Each row has two labels, one from each of two sets.
[ -2.6 -26.3   6.9  -4.2  -0.8  13.9 -14.4 -18.7   3.8   5.0  -8.8   0.1
  -0.7   9.1   2.2   7.4  -0.3   3.1 -17.6   5.9  -8.7  -5.8  -1.2  11.2
  -1.3   0.6   7.2   2.8  -4.6   9.0  -4.7 -12.4   5.4  -3.2 -17.3]
B, (52)
[  1.6   9.1  10.9  -4.6  -2.2  10.3 -15.9 -12.8  -0.2  -6.1  -9.4  -3.9
 -14.9   5.3   5.5  10.4  12.0  -4.2 -13.1   9.1 -33.1  -6.6  -8.3  13.6
  -3.8  -2.2  12.0   5.7  -9.0  -7.3  -3.1 -13.5 -12.9   7.0 -22.8]
B, (52)
[ -5.9 -17.6  -4.8 -30.9   0.6   2.5  -4.6  28.8  16.8  -6.2   3.5  13.1
 -17.5  -1.9  -4.7   6.1  13.1  -8.1   1.5   0.8 -13.4  27.2   1.5 -12.5
 -10.4  -0.6   9.2  16.6  -2.8   2.4  18.3 -25.3  -0.7   4.5 -11.2]
B, (57)
[ -6.1 -19.7  -0.3 -10.3  -5.9  -9.2 -17.5  14.2   2.3  -7.5  -5.8  14.1
 -14.4  -9.5  -9.1  18.2  12.7   5.9  -2.1 -11.8  -0.2  14.4   0.3  -6.9
 -13.2   2.8  -1.0  -1.6 -12.1  -5.3  10.3  -7.2  10.9  -6.7  -3.3]
J, (54)
[ 20.2  20.3   8.9 -11.9   4.0  -7.4   9.4  -1.1   9.4   0.6  -0.6  -7.2
  -9.7  -3.3  -0.5 -10.5  -0.7  -7.8   0.9  -1.6 -26.9   2.2  -2.0  -2.5
  -8.1   8.7   1.8   2.9   1.4 -12.7  13.0   0.1 -27.0   6.2  -3.5]
J, (58)
[ 10.6  -0.2   5.6   0.9  -3.7  -9.2  -5.5  10.7  18.7  -8.4  -8.1  -7.5
   6.3 -11.2  -3.0   4.7   3.7   1.5  -6.2  -1.3 -19.6   2.3   6.8  -8.9
 -23.7   4.8   2.0   7.2   6.1 -11.0  12.9  -4.7 -19.2  -1.7  -3.2]
J, (57)
[  4.2 -10.2   4.3  -8.1   3.7  -3.7 -13.4  12.0  26.1  -1.7 -16.0  -7.1
  -2.8  -6.9  -8.7   4.5   8.5  -8.5  -7.8   2.3 -19.4   8.5  -2.1  -3.1
 -19.9   3.1  12.0  13.6   4.1 -11.1  -2.5 -10.0 -12.2  -7.0 -11.7]
J, (57)
[ 14.1  -3.4  10.2 -19.2  -3.9  -5.6  -8.1   4.3   4.3  -2.5   6.3  13.2
 -11.3 -11.1  -4.6   3.0   9.0  -3.3   7.4  -2.3  -2.1  22.7   7.9  -0.4
  -2.3  -0.2  -4.3  -4.0  -1.5  -6.8   8.1   0.4  -4.4   1.3  -4.9]
J, (57)
[ 26.8  10.2   9.7 -34.0   1.4  -0.6   8.1 -22.4  15.6  13.6  10.6  -6.5
 -17.3 -11.5  13.0 -32.9  11.0 -10.4   1.0  17.0 -63.2   6.3  -5.7   5.5
   0.7   4.4  22.7  26.0  -2.3  -7.7  -5.2 -15.7 -39.0  25.4 -16.0]
B, (58)
[ 10.8 -13.4   2.4 -13.0  -3.3  -2.7  15.0  -4.9   1.4  -8.9   4.8 -16.3
   2.9 -17.3   1.7   4.1  10.8   8.8   3.6  -5.8 -23.9   7.8  -1.8 -10.3
   3.8  -3.5   3.4   4.4  -0.6  -3.1  -2.9  -4.5  -8.0   1.8   5.9]
J, (54)
[  2.4  10.8   5.9  -5.0  -0.1   5.3 -10.5 -11.3  -3.1   1.4 -11.1  15.5
  -8.4   1.8   1.9   2.3   0.5 -12.0 -13.1   8.8 -26.0  -9.8  -8.8   8.9
  -5.4  -3.9   6.6   4.2  -4.0  -3.8  -0.2  -4.7 -13.2  24.6 -20.2]
B, (52)
[  7.5 -11.0  20.2 -17.8  -5.5  -4.7 -12.0   1.4  20.0  -1.3  -9.5   3.7
 -11.0  -1.8   6.7  10.8   4.5 -10.0  -6.1  -2.8 -19.9  11.5  -8.2  -6.1
 -25.2   5.6   9.2   9.6   6.3  -6.1   5.7  -3.0 -11.8   2.8 -20.0]
J, (54)
[ 15.0  -2.7  12.8  -7.0   1.7 -10.7 -15.7  -2.9   9.6  -3.2 -22.1  -4.8
 -12.3  -5.4  -2.2   8.2   4.5  -0.6  -5.6  -2.8 -24.9   8.8  11.3   5.5
 -19.9   2.0   8.4   6.2   0.8 -10.6  13.5  -5.9 -23.1   4.1  -5.2]
J, (52)
[ 17.2 -24.3  -0.9   0.7  -1.0  -9.7 -20.5  -3.7  19.5  -7.3 -21.8 -11.3
   2.6  -8.5  -2.3  28.4   7.4  12.5  -7.6  -8.8  -6.7   3.1  -4.1  -0.3
 -17.7   4.5   8.7   4.2   1.5  -9.4   3.1  -7.3 -13.9  -5.6  -3.7]
J, (54)
